[  52  146   12 -202  432  -57   13 -214   49   32   -9 -463 -126  193
   26   62  499  623  241   47  -54 -261  148  -90  -69   59 -401  -84
  143  216  243  275  271  178  104]
vug
[ 141   -5 -170 -127 -181   16   14 -187  144  -71  -33 -128 -579  -24
 -194  165   77  445  365   89  116 -317  236   90  -34 -111 -191  238
   20 -170   62   97  -22  341   97]
bizum
[  59  179    5 -262  422  -34    9 -160   56   -1  -37 -477 -116  175
   61  116  523  638  216   41  -38 -287  154 -108  -57  -16 -424 -105
  156  209  225  254  259  211  104]
vug
[  98   82 -187 -179 -147   17   33 -139  127  -61  -97  -94 -596    7
  -77  157   67  409  449   88   60 -227  245   55  -69 -190 -241  244
   19 -187  120   40  -14  361  151]
suti
[-221 -131  -40 -121 -217  -12  -98   39  194 -386   34  229   -9  -68
   75 -103   -2  182  -48  191   33    5   59   -1 -123   90  -95  -75
    2  -58  272  -89  235 -369  222]
tas
[-311 -230 -114  -70  -45  134 -288 -195 -176  198  312  177  -68   49
 -105 -146  234  143 -186  182  -71   87   67  359  -38   -2 -427 -286
   72  175  -15  156   57   19  -66]
tul
[ 139    3 -190 -175 -142  -21   56 -179  132 -174  -69 -143 -524   -3
 -130  215   86  436  403  114   95 -274  267  103  -33 -142 -238  243
  -33 -196   58   69  -28  323  105]
pomab
[ 172  -28  -20  -65  -25  110  117 -254   36 -115 -123 -121 -523   59
 -188 -117  129  387  339   84  147 -179  284  -60 -132   29 -333   92
    4 -131  114   75   43  272    6]
dunu
[  88    2 -200 -165 -176  -30   33 -210  126  -90  -59 -164 -543   22
 -153  197  135  532  471   62   81 -333  261   95    9 -106 -243  200
  -36 -186   97  117  -22  313  114]
tul
[ 119   39 -161 -212 -133  -23   45 -196  131   -6  -37 -164 -538   -1
  -75  229   94  487  432   86   92 -257  229   58  -47 -126 -232  268
   14 -281   86   66  -22  335  143]
golu
[-152   91  537   41  822 -533  176   88  102  554  174 -225 -104  -16
    8 -164 -335  -42   -4 -186 -173  248  244  -59  -14  -18 -130   80
  101   40  199   12  158  297   64]
Zosor
[-168  -91   15 -250 -230  -88 -148    7   67 -169  300  350   -4  -28
  114  -41   30  146   14  234   22    4   -2  -38 -241  243  -61  172
  111 -226  231 -192  258 -390  271]
Foz
[ 205  -38   26  -25  -28  117   84 -241   38  -68 -106 -158 -568    5
 -223 -168  118  327  329   45  140 -100  293  -71 -158   44 -353  103
   71 -118  127   93   22  256   22]
bizum
[ -21  195  -38 -273  431  -22   30 -211    7  -16    1 -424 -124  205
   61   63  523  662  274   39  -25 -290  134 -108  -50  -15 -430 -142
  139  246  249  247  315  176  123]
suti
[-277   75  244  -14  692 -443  260   45  102  310  260 -110 -170  -85
   -3  -81 -266  -37  318  -23 -267  168  313  -19  124   10  -27  217
  -51   30  193 -163  220  242  179]
tul
[-236 -113  128  -60  -32  230 -257 -259 -204  263  223  120  249   14
  -18 -292  276 -175 -208  173  -58  143  179  245 -312   78 -438 -115
   31  121  106  123  -14  -63 -256]
Zosor
[ -86  -73  -62  -62 -146  -11  -11  116  144 -415    3  275  -30   -8
  -72 -153 -171  133  -18  329   35   37   71   35  -99  -91 -100  -65
   67  132  192 -100  234 -107  215]
dagi
[   8   73  -96 -275  401 -103  -74  -98   24   58  162 -405 -112   47
 -211  171  386  634   90   55  -97 -184   41   44  136  -37 -339   72
   17  147  102  366  320  179   60]
bizum
[ 205  -49  -51  -36 -146  135   68 -234   29 -155 -118 -121 -465   39
 -242 -102  105  415  368   82  147 -159  315  -32 -120   -7 -357   63
   -1 -138   74   63   21  207   -7]
vug
[-220 -109  -10 -175 -124  -27 -112   99  160 -346   46  180   23  -51
  118    3   27  175  -56  162    8   -3   91  -15 -143   57 -133  -78
   -5  -90  258 -138  202 -305  250]
pomab
[ 236  -32  -52  -59  -86  117   84 -197   38 -160 -127 -123 -470   61
 -254 -107   48  355  341  102  177 -152  304  -22 -130  -40 -333  101
  -13 -126   60   63   34  242  -34]
vug
[-258  124  260   -8  691 -493  244   88  113  365  242 -128 -154 -102
   23  -85 -306  -80  292  -13 -256  156  305  -28   91  -55  -24  222
  -57   47  192 -162  222  294  181]
nor
[ 304  -27  -94  -83 -228  113  131  -74  205 -315 -135 -159 -511  -28
 -232  126  -24  320  353  154   86 -146  253   53 -110 -174 -187  273
  -42 -233   45  -11  -58  276   51]
vug
[-167   33  440  -95  449 -518  231   81  116  483  147  -46 -185   14
  224    9 -315  169  116  -99 -137  -33  196  -97   70 -309  -36   91
  103   14  223  -49  114  451  164]
Zosor
[-340 -204  -76  -47  -20  121 -303 -198 -173  222  288  206 -130   -4
  -43 -176  191  137 -197  159  -79  179   95  354  -70  -19 -468 -283
   79  161   20  108   46   28  -43]
suti
[-138   99  532   11  832 -559  260   87   94  555  140 -233 -124    7
   55  -77 -358  -24   17 -194 -178  169  237  -44  -21  -46  -77  124
   58   -1  173   -5  175  393   86]
dunu
[  11   44  -97 -272  431  -31  -39 -103    4    3  140 -396 -112  111
 -185  148  407  697   92   80  -79 -190   34   39  125   11 -347  -15
  -13  126   78  327  348  133   32]
tul
[-178   16  421  -91  458 -496  227   99   95  497  179  -59 -158  -23
  188   26 -353  200   72 -115 -124  -44  206  -80   97 -285    4   43
   73   19  190  -68  110  407  133]
Zosor
[-227   87  254   20  712 -502  251   72   82  268  242 -105 -118  -96
  -24 -110 -355 -113  241  -22 -265  229  326  -36   71   -6  -28  184
  -96   17  167 -152  242  225  137]
vug
[-148   23  472  -78  438 -522  266   79  115  540  141  -86 -144   18
  144   33 -309  173   82 -117  -79  -77  161 -145   39 -260  -31  113
   21  -57  158  -65  138  437  111]
pomab
[-129  125  547   63  851 -527  212   84   98  483  107 -256 -167   15
   14 -129 -332  -63  -21 -188 -159  201  243  -83  -55  -22  -84  145
   65   21  168    6  200  319   80]
dagi
[-251  122  263    2  710 -558  274   76  139  376  225 -103 -261  -60
    3 -104 -299 -120  310  -14 -277  224  308  -78   87 -114  -41  255
    8   63  214 -118  192  345  222]
tas
[ -44   78 -119 -309  424  -42  -44  -56   24   52  131 -371 -100   71
 -128  188  414  692  115   62  -63 -219   21   16  123  -57 -380  -50
    7  135  121  307  367  181   76]
golu
[-206  103  269   30  670 -445  249   64  116  313  262 -112 -179 -130
  -29 -147 -266 -107  331  -19 -280  229  301  -29  105   46  -75  281
   -5   41  189 -143  216  257  191]
Foz
[-245   60  235   33  677 -459  248  -39  108  311  273 -145 -138  -67
    1 -130 -298   11  329   -3 -261  163  281    9  105  115  -25  241
  -95    2  166 -139  271  217  129]
dunu
[-330 -242  -83  -72  -43   97 -258 -180 -148  199  282  137  -95   45
  -49 -145  242  169 -228  195  -54   41   39  354  -81  -40 -431 -298
   71  174   22  154   48   18  -65]
dunu
[  -4  115  -26 -254  388   -3    2 -234    3  -15   48 -438  -49  178
   15  112  504  679  137   43  -11 -337  133  -54  -68   78 -379 -122
  104  191  211  256  312   99   93]
bizum
[ -55 -127  -75  -15 -141   43  -19  136  154 -440   10  255  -55   23
  -46 -152 -147  156  -54  360   63   -2   28   82 -138  -38  -35  -95
   69  146  187  -77  249 -140  193]
tas
[ 106   63 -227 -192 -198   10   30 -187  159 -138 -126 -152 -540   16
 -103  202  116  431  425   85   93 -296  250   63  -44 -197 -249  217
  -25 -175   80   75  -17  307  135]
dagi
[ -26  182   61 -276  521  -82  -56   -7   88  211  114 -548 -173  179
  -57  205  372  624  151   22  -81 -257   41   11   58 -147 -269   83
   96  118  137  295  358  280  136]
nor
[  27  143    3 -270  398  -17   29 -218   48   26    9 -462  -81  235
   22   78  522  663  261   30  -32 -361  132  -75  -11   -9 -438  -94
  168  199  261  282  260  192  115]
Zosor
[ -12  -98  -60    8 -119   53  -63  130  163 -396  -13  283  -50   -2
  -97 -174 -162  122  -34  321   80   57   61   57 -135  -29  -97  -95
   70  129  136  -93  277 -151  191]
vug
[-260   98  261   15  677 -467  243   47  106  314  241  -74 -177  -88
   15 -118 -286  -78  286    8 -287  178  320  -58  106  -37  -35  222
  -41   51  179 -147  221  315  184]
dunu
[-277 -241  -71  -99   28   97 -246 -135 -196  205  272  130  -57  -19
  -58  -94  203  139 -276  149  -53  109   57  372  -46  -30 -459 -280
   72  165  -10  136   35    0  -53]
pomab
[ -63  -80 -101  -61  -99    0  -44  133  146 -420   15  286  -60    7
  -52 -125 -173  221  -30  333   68   31   15   69  -86  -11  -99  -53
   55   75  169 -127  250 -154  213]
suti
[-250  104  227   29  611 -449  263   16   81  280  293  -73 -123 -103
    2  -98 -330  -55  307   12 -315  188  272  -33   70   10   23  235
  -70    9  183 -169  228  215  162]
suti
[ 233   -4  -62 -137 -268   68  155 -104  242 -207  -94 -188 -560  -60
 -186  129   20  296  354   96   81 -181  227   14  -91 -172 -191  287
  -18 -279   97   16 -122  330   65]
Foz
[-224 -107   20  -96 -190   -3 -144   19  188 -299   58  230   10   17
   57  -92   17  121   28   85   25   45   88  -43 -162  112  -71 -107
   27  -36  257  -92  229 -331  215]
tul
[-277 -121   88  -67   23  196 -175 -280 -208  247  200   86  199   15
   31 -315  256 -154 -160  172  -91  100  197  253 -301  104 -400 -140
   48  193  148  124   24  -89 -191]
dunu
[-241   86  274    8  728 -497  241   66   92  344  260 -119 -171 -151
  -14 -139 -277  -52  268   -6 -243  224  299  -21  116   28  -68  184
  -28   49  179 -144  201  286  144]
nor
[-251 -123  -16 -125 -183  -44 -135   76  226 -332   38  170  -26  -19
   90  -57    7  161  -15  130   -2   -4   47    1 -114   74  -92 -113
  -15  -34  306  -76  207 -302  238]
tul
[-214 -153  142  -10   10  254 -193 -244 -202  289  202   61  240  -20
  -68 -302  241 -159 -225  169  -44  122  149  284 -286  105 -408 -126
   33  167   71  135   21  -91 -237]
pomab
[-258   58  246   22  648 -432  240   37  106  306  290  -97 -150 -109
   -9  -41 -290    2  249  -22 -281  180  255  -24  123   11  -14  227
  -71  -23  154 -145  251  229  173]
golu
[ -73   74  -78 -286  298  -75  -59  -96   18  128  131 -390  -35   87
 -145  138  368  667  145   44  -52 -288   32   31  150 -103 -337   -6
  -20  148  100  316  316  174   13]
dagi
[ -58 -109  -84   10 -182   58  -22  118  172 -449  -38  264    4   68
 -111 -164 -145  128   -7  344   61   21   24   85  -85  -53  -57  -58
   50  152  156  -78  206 -145  162]
tul
[ 232  -60  -33    0 -150  105   24 -266   65 -118 -124 -101 -487   63
 -250 -116   94  373  320   57  169 -171  286  -37 -102  -15 -325   73
    4  -93   54  123   17  225  -24]
vug
[-138   84  586   60  899 -527  222   76   85  578  164 -248 -176   -6
  -42 -126 -293  -19   -9 -182 -157  214  237  -37  -11   37 -125  152
   69   -6  170   26  179  382   63]
tul
[-225 -112    7 -116 -210  -42 -100   43  193 -303   12  191   33  -47
   72  -65   12  174  -30  129   25   21   55  -35 -129   39 -125  -88
    1  -36  264  -86  210 -342  225]
pomab
[-235 -150   59    5  -75  270 -220 -294 -237  199  178   73  248   21
  -59 -291  212  -90 -194  140  -46   62  189  308 -247  115 -358 -169
  -24  175   73  153   35 -123 -281]
vug
[-225 -120   89  -38   10  224 -213 -274 -237  278  177   70  277    1
  -11 -292  269  -84 -189  158   -4   61  176  296 -286  153 -409 -128
   -4  156   59  110   18 -122 -283]
nor
[-224 -193  -72   67 -211  304 -313 -225  -88  177  144  140   58   17
 -136 -339  347   45   -2  211    7   90   52  218 -136   80 -404 -238
   85  226   53  196    9    7 -200]
golu
[-255 -144   47  -12  -25  238 -218 -300 -250  233  203   70  182  -24
  -67 -290  256  -81 -223  142  -84  142  191  294 -236  135 -381 -153
   13  173   92  188   11 -126 -227]
tas
[ -52  147   48 -290  499  -33  -18    7   74  209   87 -489 -100  210
  -66  239  342  672   82   15 -136 -288   52   -6   20 -137 -246   66
   58   89  165  287  375  241  136]
dunu
[ -44  151   46 -286  370  -71   54 -200   71   46   37 -432 -125  139
   88  117  517  671  258   24  -24 -319  101 -114   -7    6 -405  -77
  154  172  289  236  271  233  121]
golu
[-245 -132  -21 -100 -100  -34 -105   69  203 -375   78  194  -34  -43
   94  -24   49  187  -14  150   -7   10   43    4 -136  134  -66 -113
   -2  -84  304 -123  206 -328  249]
Zosor
[-171   42  428 -116  562 -553  242   62   70  489  148  -71 -176  -31
  200  -35 -292  211  106 -108 -126   16  207 -120   97 -195  -48   71
   58   41  223  -31  186  433  155]
nor
[ -15  174  -26 -271  354  -16   23 -235    9   16   17 -422 -118  176
   29   84  510  696  246   31  -33 -333  135  -86  -29   -7 -431 -126
  132  191  239  266  271  196  104]
suti
[-182 -101  -16 -127 -203  -44 -159   58  201 -392   74  176   38  -73
   64  -90  -52  124  -31  183   15   42   89   11 -154   84 -107  -78
  -15  -44  276  -93  261 -380  232]
vug
[ 205   25  -69 -143 -217  -21  181 -118  235 -283  -74 -174 -513  -20
 -214  190  -33  286  372  103   75 -183  274  -19 -111 -208 -140  319
  -63 -289   59  -53  -97  283   65]
dagi
[-151   85  541   25  821 -476  254  142   86  541  151 -246 -145  -25
  -34 -149 -341  -50   32 -243 -145  173  236  -15   57  -12 -114  138
  125   -8  165   -1  166  343   88]
Foz
[ 144   48 -226 -174 -204   38   50 -223  141 -105  -99  -82 -571   13
 -122  171   76  491  445   88  141 -280  225   73  -53 -139 -246  203
   -8 -231   48   45   -3  305  116]
suti
[-240   66  240   10  667 -524  273   43  124  289  274 -113 -162 -104
  -16  -38 -279  -45  264   -9 -287  165  277  -34  104    5  -20  286
  -75  -23  160 -161  187  292  140]
bizum
[ -46  120   28 -269  455  -68  -54    7   82  103  116 -536 -120  208
  -75  272  343  705  102   34 -146 -306   46   45   87 -129 -248   65
   28   92  177  302  357  266  120]
vug
[ 214  -25  -97 -165 -202   45  167  -68  209 -297  -73 -170 -517  -49
 -192  209   -4  349  319  124   70 -179  243   66 -118 -187 -138  260
  -55 -284   65  -25  -84  280   53]
nor
[-145  -75   38 -186 -227  -70 -142    7   97 -157  208  331   -7   25
   68 -103  -13  147   12  267   90   22    1  -33 -320  191  -86  159
  105 -166  232 -174  314 -413  245]
tas
[-113 -104   44 -179 -253  -67 -166   10   96 -268  256  356  -13   -2
   31  -55  -44  108  -71  305   49   -6    3   -1 -274  213  -30  220
  152 -184  222 -182  235 -352  260]
bizum
[  -8  159    1 -279  322   10   37 -201   30   64   -1 -406 -115  160
   37   52  515  700  225   16  -18 -309  162 -110  -33    2 -444 -138
  184  221  249  256  263  195  106]
Foz
[-194 -106    5  -61 -215  -16 -101   43  230 -343   17  190  -28  -22
   33 -113  -20  132    0  149   22   10   75  -44 -132   26  -61  -86
   15    2  241  -79  195 -284  197]
dunu
[-127  112  572   27  799 -567  233   57  117  512  177 -296 -120  -22
  -20 -156 -384  -46   10 -155 -143  163  244  -31    8   22 -119  195
  101   -5  216    3  166  394   75]
bizum
[ -26   64 -115 -289  355  -77  -63  -30   59   73  120 -381  -95   67
  -91  228  350  670   74   70 -114 -203   20   71  132 -111 -296  -28
    4  165   92  306  275  230   49]
dunu
[ -76  -75  -79  -38 -137   50  -23  141  148 -439   -9  238  -27    9
  -67 -151 -161  204   46  303   79  -11   45   84  -89  -66  -88  -82
   54  139  194 -105  257 -137  191]
suti
